[ 10 -17   4 -21  20  -5   8  -2   3   4  -4   7  -6   0  -1  14 -10   5
  13 -15  -2  15  14  15   2  29  14 -36   5   2 -27 -10 -17  23   6  -7
 -20  10 -14  -1   6  -5   0 -17  19  -6  16   3] -> (24) <44>
[  9   0 -15 -12  21   3   5  17  -3   7   2  -2  -6   4  -1  -1  -4  -2
   4  -7   4   1  -1  -1  -5   5  -2   3  -2  -8  -4   1  -6   3  14   8
  -5  -2 -10   1   5  -9   2  -9  -4  -1   2  -4] -> (30) <74>
[  9 -11  10 -16   2  -1  17  13   4  -4  -1   4  -2  -3  -2   8 -12  -7
  14   3  -2   9   2  15  -8  20  -4 -44   3 -17 -21 -16 -10  -2  -1   3
   2   4   3  -4  -7   6  -3 -17   8 -18  12  -5] -> (30) <48>
[  2  -7   5  -6   7  -2 -19 -16  -4  -2  -2  -4   0  -7   0  -5  -9  -4
  -2 -10   7  11  -5  -2   0   7  -5  14  13 -12   8  -4  -1  -5  13  -1
   1  -3  -7   2  -3  -9   2  12   6  10   0   5] -> (30) <68>
[  1  -4  -4  -4   5  -6  -4  -6  -3   6  -2   7  -5   2  -5  -1  -6  -9
   0  -9   8  11   9  -4   4   7   3  15   2   0  -7  -1  -2   9  -1   3
   0  -2  -5   7   2 -10  -2   2   0  10   1  -8] -> (30) <68>
[ -4  -9  -3 -16   7   1  16   0   3   3  -8  14  -4  -7   1  -1   8  -2
  12 -11   6   2  12   6  -3  10  11 -23   4   9 -22  -9 -10   8  -8 -10
   6   1 -18   0  25   4  -8 -13   4   4   1   0] -> (24) <44>
[ -7  -8  14 -12  11  -7   3  -3  -1   1  -3   6   2  -8   3  -4 -11 -12
  -1   1  14  15  -2  16   0   9  -9  -7   6  -6  -6  -6 -15  -1   5  -6
   3  -1  -5  10   0  -1  -5  11   1  10  10  -1] -> (30) <48>
[  9  -8  -5 -11  10  -4   1 -17  -1   1  -6   9  -1  -6   6   7   0   6
   4 -11   5  16   4  -2  -2  15   6   1   4   2 -18   0 -13   7   2  -3
  -5   1 -14   5  11  -9   4  -6  -2  14   5  -1] -> (30) <74>
[ -5  -8 -11   0  -5  -7 -10 -16 -10   1  -9   9  -7   0   3  -3  -4   3
   4   6   0  -3  -1   1   1  10  -4  17  -2   3 -11   4 -10   1 -16  -5
   0   1   4   2  -4  -5   6   6  -1  12  10  -8] -> (26) <73>
[  7 -41   5 -16   7  -5  -1   0  -6  36  -7   4  -3   0 -14   2 -14   0
   4  -1   9  13   4   1   6  13  -1  -6   4 -12 -10  -4  -9   2   1   7
   2  -5   1   0  -2  -6   0  -4   2   3   7  -9] -> (30) <74>
[ 10 -11  -8 -18  15   0   4  -7  -5   7  16  10  -7   4  -3   8  -6   3
   7  -6   6   9   5  -2  -1  16   7  -5  -2  -9 -17  -8 -12   2  14   6
   4   5 -15   1   7   3   0 -20  15   2   6   4] -> (30) <74>
[  4  -1  -7  -4  -1   5  -2  -6  -1   0  -4  10  -9  -1   4  -3  -3   3
   2  -1   3  -9   2  -9   0  15  -2   4  -8  -1 -15   7  -4  -5 -11  -1
   1  -4  -4   3 -19  -2  -5  -2   2  17   6 -13] -> (26) <58>
[  8  -7 -10   2   5  -9   5  -6  -5  -5 -13   7 -10   4  -1   4 -10   5
   6   3  -3   6  11  -2   4  18   6 -19  -4   8 -23  13 -14  12 -11  -1
   5   0   6  -3   0   2   5  -4   1   2   9 -15] -> (26) <73>
[  2  -7  -4 -12   7  -1  -7  -7   5   0  -6   6  -5   0  -3   4   1   1
   9  -5   6  -1   8  -3  -2  10   7  -4  10   0  -9  -3 -11   4  -9  -7
   3  10  -9   3  10  -6   5 -14  11  -5  -5   2] -> (30) <74>
[-12  -5   6   4  -2  -9  -9  -3   2  -4  -2   2   5   1   1  -4  -1  -6
  -4   8  -1  12   5   9   5 -10   2 -12  -4   0  -1   6   2   2 -14  -9
   7   1  44  -4  -2   0 -10  16 -11   4   5   6] -> (21) <67>
[  6  -4  -1   5  -7  -4  -2 -10  -2  -4  -8  -3  -7  -5   2   5 -16   0
   7  -6  -9  -2  -2   1  -1  16   9 -12  -7  11 -22   9 -13  17  -9  -9
   7   1  -2   3 -10   4   6   7   8  13   0 -17] -> (26) <73>
[ -8 -10  -7  -7   7   1  28   1  -2   4  -2  16 -10  -2   2   1   7  -4
   1 -15  16  15  27  -2   3  11   4 -11   3  25 -17  -2 -21  14 -15 -11
  18   5 -20   4  17  -3 -13   3  -6  16  -4  -8] -> (24) <44>
[  2  -1  -8  10  -3   9 -14 -14   0  -1 -13   3  -3  -2   3   2   3   3
   0 -10  -1  -3   1 -12   5   8   4  -5   0   8  -8   8  -4  16  -9  -9
   1  -2 -17   6  -8  -2   2  12   0  23   1 -15] -> (26) <58>
